Here is a tiny trained network, its code and every weight. The questions are about switching its units off for an input and a class, where a switched-off unit gives its printed mean instead of its output.

import numpy as np


def w(rows, s, z=0):
    codes = np.array(rows[::2]) - 128.0
    scale = np.full(codes.shape[1], s)
    scale[-1] = z or s
    return codes * scale


def f(y):
    return np.maximum(y, 0)


def log_softmax(a):
    a = a - a.max(-1, keepdims=True)
    return a - np.log(np.exp(a).sum(-1, keepdims=True))


def net(x, mask):
    res = np.array(x, float).reshape(1, 6) / 4 @ E
    y = f(res @ A[0][:, :-1].T + A[0][:, -1])
    res = res + np.where(mask, y, B[0][:, -1]) @ B[0][:, :-1]
    return log_softmax(res[-1] @ U[:, :-1].T + U[:, -1])


A, B = {}, {}
E = w([
[204,231,29,143,122,102,33],'x0',
[219,114,125,165,125,123,185],'x1',
[159,142,245,205,203,171,150],'x2',
[194,135,93,48,207,185,205],'x3',
[34,124,86,159,254,68,153],'x4',
[105,148,32,222,124,236,86],'x5',
],0.0078)
A[0] = w([
[193,202,90,105,135,198,177,236],'N0',
[123,176,88,172,90,187,60,83],'N1',
[250,170,96,77,98,66,134,209],'N2',
[143,71,170,38,151,99,159,254],'N3',
[117,168,193,151,89,107,96,137],'N4',
[12,115,144,107,45,81,113,192],'N5',
[101,168,67,129,179,148,122,100],'N6',
[69,93,167,199,188,203,173,195],'N7',
[97,113,54,77,171,159,162,132],'N8',
[107,220,67,152,165,26,99,136],'N9',
[85,124,116,159,125,205,66,103],'N10',
[14,91,155,126,137,64,135,113],'N11',
],0.011,0.0047)
B[0] = w([
[117,93,96,233,66,190,123,239],'N0',
[176,186,116,85,187,202,165,226],'N1',
[167,145,133,121,56,189,88,250],'N2',
[184,122,108,64,194,209,137,253],'N3',
[96,110,99,158,149,125,204,190],'N4',
[57,68,104,152,144,118,156,239],'N5',
[74,96,120,145,139,101,155,190],'N6',
[15,162,142,134,180,59,123,252],'N7',
[72,62,45,232,101,169,192,195],'N8',
[76,112,165,160,108,43,4,234],'N9',
[161,161,146,119,230,121,140,197],'N10',
[140,76,107,120,88,207,180,225],'N11',
],0.011)
U = w([
[131,104,128,146,118,179,184,212],'0',
[143,98,170,107,87,95,121,5],'1',
[247,163,151,117,103,194,88,194],'2',
[133,186,173,104,188,96,157,94],'3',
[110,110,150,208,105,67,89,152],'4',
],0.014,0.0025)

Each question gives the input, the list of numbers given to net, and the class t.
The units are the neurons (one row each of A and B). Each row of codes is followed by its name. A weight is (code - 128) times the scale printed after its matrix; where a second scale follows, it is the last column's (A, B and U).
mask holds one flag per neuron, in row order. A switched-off neuron (its flag False) gives its mean, the last column of its row in B, instead of its output. The means were averaged over made-up inputs and are rounded, as every weight is.
A unit's drop is (log p(t) with every unit on - log p(t) with that unit switched off) / (log p(t) with every unit on - log p(t) with every unit switched off).
The circuit of an input: a set's keep is (log p(t) with only the set's units on - log p(t) with every unit switched off) / (log p(t) with every unit on - log p(t) with every unit switched off). Starting from all 12 units, units are removed one at a time, each time the one whose removal leaves the highest keep (on an exact tie, the one counted first), for as long as the keep stays at least 0.8.
units of the circuit, in order: the units of the circuit, biggest drop first
k most important neurons: the k neurons with the biggest drops, biggest first
drop when u is switched off: that unit's drop, to one decimal
input [-4,-5,-6,8,-6,-8], class 2: units of the circuit, in order : N3
input [-6,-4,3,-1,1,4], class 3: units of the circuit, in order : N7; N0
input [-1,-8,-3,-7,8,-8], class 0: 2 most important neurons : N11; N3
input [-5,-2,8,3,7,-1], class 3: 2 most important neurons : N7; N0
input [-6,-4,6,-6,5,8], class 3: units of the circuit, in order : N7; N10
input [-1,-1,8,-7,-6,-1], class 3: 3 most important neurons : N0; N9; N8
input [2,-6,-7,6,-3,-3], class 2: 4 most important neurons : N2; N7; N4; N3
input [5,3,-4,-2,1,7], class 2: 3 most important neurons : N1; N7; N5
input [-4,4,8,-2,6,-6], class 3: 3 most important neurons : N7; N0; N8
input [7,-5,0,3,-1,1], class 2: 2 most important neurons : N7; N1
input [7,-5,-1,-5,1,7], class 3: 2 most important neurons : N1; N10
input [-8,6,7,5,2,5], class 3: 2 most important neurons : N7; N9
input [0,4,-4,3,8,0], class 4: 2 most important neurons : N9; N1
input [-2,-1,6,-8,4,-6], class 0: units of the circuit, in order : N11
input [6,-5,5,-1,4,6], class 3: 2 most important neurons : N1; N10
input [8,0,-1,8,5,-4], class 4: drop when N9 is switched off : 0.8
input [6,-2,-5,-7,-6,2], class 2: drop when N1 is switched off : 2.2
input [3,-5,-5,1,1,1], class 4: drop when N9 is switched off : 0.3
